Here is a tiny trained network, its code and every weight. The questions are about switching its units off for an input and a class, where a switched-off unit gives its printed mean instead of its output.

import numpy as np


def w(rows, s, z=0):
    codes = np.array(rows[::2]) - 128.0
    scale = np.full(codes.shape[1], s)
    scale[-1] = z or s
    return codes * scale


def norm(h):
    return h / np.sqrt((h * h).mean(-1, keepdims=True) + 1e-5)


def f(y):
    return y / 2 * (1 + np.tanh(0.7978845608 * (y + 0.044715 * y**3)))


def log_softmax(a):
    a = a - a.max(-1, keepdims=True)
    return a - np.log(np.exp(a).sum(-1, keepdims=True))


def net(x, mask):
    res = np.array(x, float).reshape(1, 8) / 4 @ E
    u = 0
    for l in range(3):
        y = f(norm(res) @ A[l][:, :-1].T + A[l][:, -1])
        res = res + np.where(mask[u : u + 11], y, B[l][:, -1]) @ B[l][:, :-1]
        u += 11
    return log_softmax(norm(res)[-1] @ U[:, :-1].T + U[:, -1])


A, B = {}, {}
E = w([
[125,124,117,122,137,137,110,112,117,132],'x0',
[26,66,168,99,82,27,2,115,236,165],'x1',
[134,215,78,60,39,107,193,22,177,187],'x2',
[129,127,140,128,123,123,138,138,129,129],'x3',
[128,129,130,123,130,131,125,126,126,129],'x4',
[125,125,120,134,125,130,135,133,140,119],'x5',
[140,179,56,36,59,52,74,210,46,4],'x6',
[219,216,207,200,67,169,13,96,163,84],'x7',
],0.0042)
A[0] = w([
[86,106,185,188,220,113,96,166,70,110,79],'L0N1',
[163,164,196,189,33,144,73,121,121,64,24],'L0N2',
[186,192,77,41,82,122,149,69,196,164,38],'L0N3',
[81,73,132,103,36,99,55,167,199,170,34],'L0N4',
[177,58,135,174,168,110,59,236,99,116,93],'L0N5',
[53,107,101,166,85,43,28,172,194,155,30],'L0N6',
[150,67,134,203,234,98,63,209,125,50,44],'L0N7',
[196,171,68,161,153,197,198,164,67,77,94],'L0N8',
[101,146,84,77,57,74,97,169,68,19,3],'L0N9',
[72,3,121,85,138,84,206,159,78,145,95],'L0N10',
[94,201,62,71,125,72,80,205,115,32,31],'L0N11',
],0.0041,0.0054)
B[0] = w([
[72,164,113,134,2,186,142,117,110,156,166],'L0N1',
[133,214,59,126,181,118,77,184,186,148,162],'L0N2',
[31,103,137,136,51,174,123,128,52,139,176],'L0N3',
[66,133,171,99,161,103,134,53,111,54,172],'L0N4',
[54,156,158,90,58,178,139,122,118,145,209],'L0N5',
[137,128,196,81,183,69,133,31,125,56,188],'L0N6',
[12,144,159,127,45,235,120,135,63,160,197],'L0N7',
[182,118,177,106,150,127,163,44,90,57,251],'L0N8',
[190,91,100,92,66,98,80,190,84,142,181],'L0N9',
[105,253,86,110,206,143,94,188,213,114,236],'L0N10',
[200,85,123,78,76,104,88,175,81,154,200],'L0N11',
],0.0052,0.002)
A[1] = w([
[101,52,178,148,118,64,82,106,197,122,29],'L1N1',
[85,39,162,198,169,150,85,220,89,64,89],'L1N2',
[141,184,50,95,2,71,186,33,163,186,85],'L1N3',
[154,84,168,225,178,89,151,104,148,196,1],'L1N4',
[106,62,26,93,154,118,192,177,150,106,69],'L1N5',
[115,172,162,203,189,163,126,95,182,179,101],'L1N6',
[148,150,92,119,119,54,85,160,58,104,79],'L1N7',
[183,198,173,176,135,134,24,138,151,122,9],'L1N8',
[175,158,160,190,85,155,86,88,124,80,86],'L1N9',
[96,82,168,199,154,158,165,93,175,183,57],'L1N10',
[214,176,149,173,112,150,47,133,227,111,28],'L1N11',
],0.0056,0.0038)
B[1] = w([
[133,108,178,147,171,97,173,51,70,59,177],'L1N1',
[40,180,203,140,42,187,133,138,92,236,182],'L1N2',
[2,143,239,183,63,245,88,215,27,168,255],'L1N3',
[167,46,24,54,70,186,163,134,181,109,148],'L1N4',
[119,188,100,185,184,74,62,130,183,182,169],'L1N5',
[205,116,46,107,57,122,94,156,157,75,218],'L1N6',
[170,44,100,102,118,195,115,116,219,159,184],'L1N7',
[106,236,45,170,144,93,150,153,202,129,170],'L1N8',
[102,140,90,153,191,57,162,167,135,204,191],'L1N9',
[187,49,74,25,58,156,114,129,139,139,199],'L1N10',
[140,186,55,208,201,90,84,146,170,143,180],'L1N11',
],0.006,0.0036)
A[2] = w([
[61,109,58,81,247,54,194,175,151,201,29],'L2N1',
[222,38,78,74,69,125,88,160,126,158,80],'L2N2',
[171,55,120,159,117,168,152,120,201,135,2],'L2N3',
[144,198,83,118,140,84,84,187,119,121,106],'L2N4',
[200,123,119,157,167,131,248,82,39,89,53],'L2N5',
[172,37,100,138,119,156,127,103,191,169,65],'L2N6',
[109,106,177,198,94,172,70,102,144,172,117],'L2N7',
[207,150,161,159,184,122,206,107,59,74,45],'L2N8',
[76,79,203,89,165,1,122,25,165,86,13],'L2N9',
[193,99,101,76,69,92,87,201,84,72,20],'L2N10',
[140,123,147,72,79,47,61,172,102,74,94],'L2N11',
],0.0067,0.0045)
B[2] = w([
[201,254,75,232,123,73,60,193,173,126,210],'L2N1',
[224,100,80,76,98,143,219,143,155,159,246],'L2N2',
[195,86,70,70,61,152,170,103,118,151,137],'L2N3',
[140,98,65,156,156,114,167,167,192,158,233],'L2N4',
[78,59,211,105,156,57,69,58,149,70,219],'L2N5',
[170,102,52,75,94,121,202,131,142,109,175],'L2N6',
[129,128,103,51,158,119,180,155,83,127,251],'L2N7',
[97,55,159,80,176,59,61,73,162,76,190],'L2N8',
[155,66,189,142,239,109,111,63,93,13,236],'L2N9',
[169,53,63,108,105,172,226,82,175,214,195],'L2N10',
[186,78,120,101,143,164,207,51,135,139,224],'L2N11',
],0.0082,0.003)
U = w([
[234,32,33,27,56,164,225,107,165,170,36],'0',
[107,52,230,89,217,41,61,18,106,5,246],'1',
[2,180,211,121,19,238,116,194,7,214,114],'2',
[182,249,36,238,174,41,59,196,219,154,110],'3',
],0.013,0.0012)

Each question gives the input, the list of numbers given to net, and the class t.
The units are the neurons (one row each of A and B). Each row of codes is followed by its name. A weight is (code - 128) times the scale printed after its matrix; where a second scale follows, it is the last column's (A, B and U).
mask holds one flag per neuron, layer by layer. A switched-off neuron (its flag False) gives its mean, the last column of its row in B, instead of its output. The means were averaged over made-up inputs and are rounded, as every weight is.
A unit's drop is (log p(t) with every unit on - log p(t) with that unit switched off) / (log p(t) with every unit on - log p(t) with every unit switched off).
The circuit of an input: a set's keep is (log p(t) with only the set's units on - log p(t) with every unit switched off) / (log p(t) with every unit on - log p(t) with every unit switched off). Starting from the 12 units with the biggest drops (on a tie, the unit counted first), units are removed one at a time, each time the one whose removal leaves the highest keep (on an exact tie, the one counted first), for as long as the keep stays at least 0.8.
units of the circuit, in order: the units of the circuit, biggest drop first
unit that matters most: the unit with the biggest drop
k most important neurons: the k neurons with the biggest drops, biggest first
k most important neurons of layer l: the k neurons of layer l with the biggest drops, biggest first
input [-4,-2,-7,3,4,-1,-6,-1], class 2: units of the circuit, in order -> L1N2
input [1,7,5,-2,-4,-8,-5,-8], class 3: 2 most important neurons -> L2N1, L0N10
input [6,2,-5,2,0,-5,7,7], class 0: 2 most important neurons of layer 2 -> L2N11, L2N10
input [-7,-8,-7,-6,-4,4,2,-4], class 1: 2 most important neurons -> L0N8, L1N3
input [2,7,-1,-1,-6,0,2,-8], class 3: 4 most important neurons -> L2N1, L0N10, L1N5, L0N8
input [0,6,-8,3,-5,0,-8,7], class 0: 4 most important neurons -> L1N10, L1N3, L1N4, L1N6
input [6,6,-3,-8,3,-2,6,5], class 0: 2 most important neurons -> L0N11, L0N9
input [6,3,1,-7,1,7,-1,3], class 1: 2 most important neurons -> L0N6, L0N4
input [0,3,-4,-7,-2,4,-4,4], class 0: 3 most important neurons of layer 1 -> L1N3, L1N10, L1N6
input [-6,-5,0,7,-5,0,-5,6], class 3: 4 most important neurons -> L1N11, L1N8, L1N7, L1N9
input [4,-7,-6,-1,1,4,2,-8], class 3: 4 most important neurons of layer 1 -> L1N5, L1N1, L1N3, L1N2
input [-3,5,6,5,-6,-4,-2,7], class 3: 3 most important neurons of layer 0 -> L0N2, L0N5, L0N1
input [0,-3,-8,-1,-1,4,-8,3], class 0: 3 most important neurons -> L1N10, L1N3, L1N6
input [-4,-1,-4,-2,-2,-2,-3,0], class 2: unit that matters most -> L0N7
input [4,6,-5,3,-3,8,7,-7], class 0: 3 most important neurons of layer 1 -> L1N9, L1N8, L1N11
input [6,1,8,-5,0,4,-7,0], class 2: 2 most important neurons of layer 1 -> L1N3, L1N7
input [-6,-5,-1,8,1,6,-2,-5], class 1: 4 most important neurons -> L0N8, L2N5, L2N8, L1N9
input [-2,6,-2,1,-4,-3,1,-8], class 3: 2 most important neurons -> L2N1, L0N10
input [-5,-6,0,8,3,-6,4,6], class 1: 2 most important neurons of layer 0 -> L0N8, L0N10
input [-3,5,7,0,3,4,-6,-5], class 2: units of the circuit, in order -> L1N3
input [4,6,3,0,5,3,5,-7], class 3: 3 most important neurons -> L2N1, L0N10, L1N5
input [3,-4,-5,4,-6,8,-1,5], class 2: 2 most important neurons of layer 0 -> L0N7, L0N10
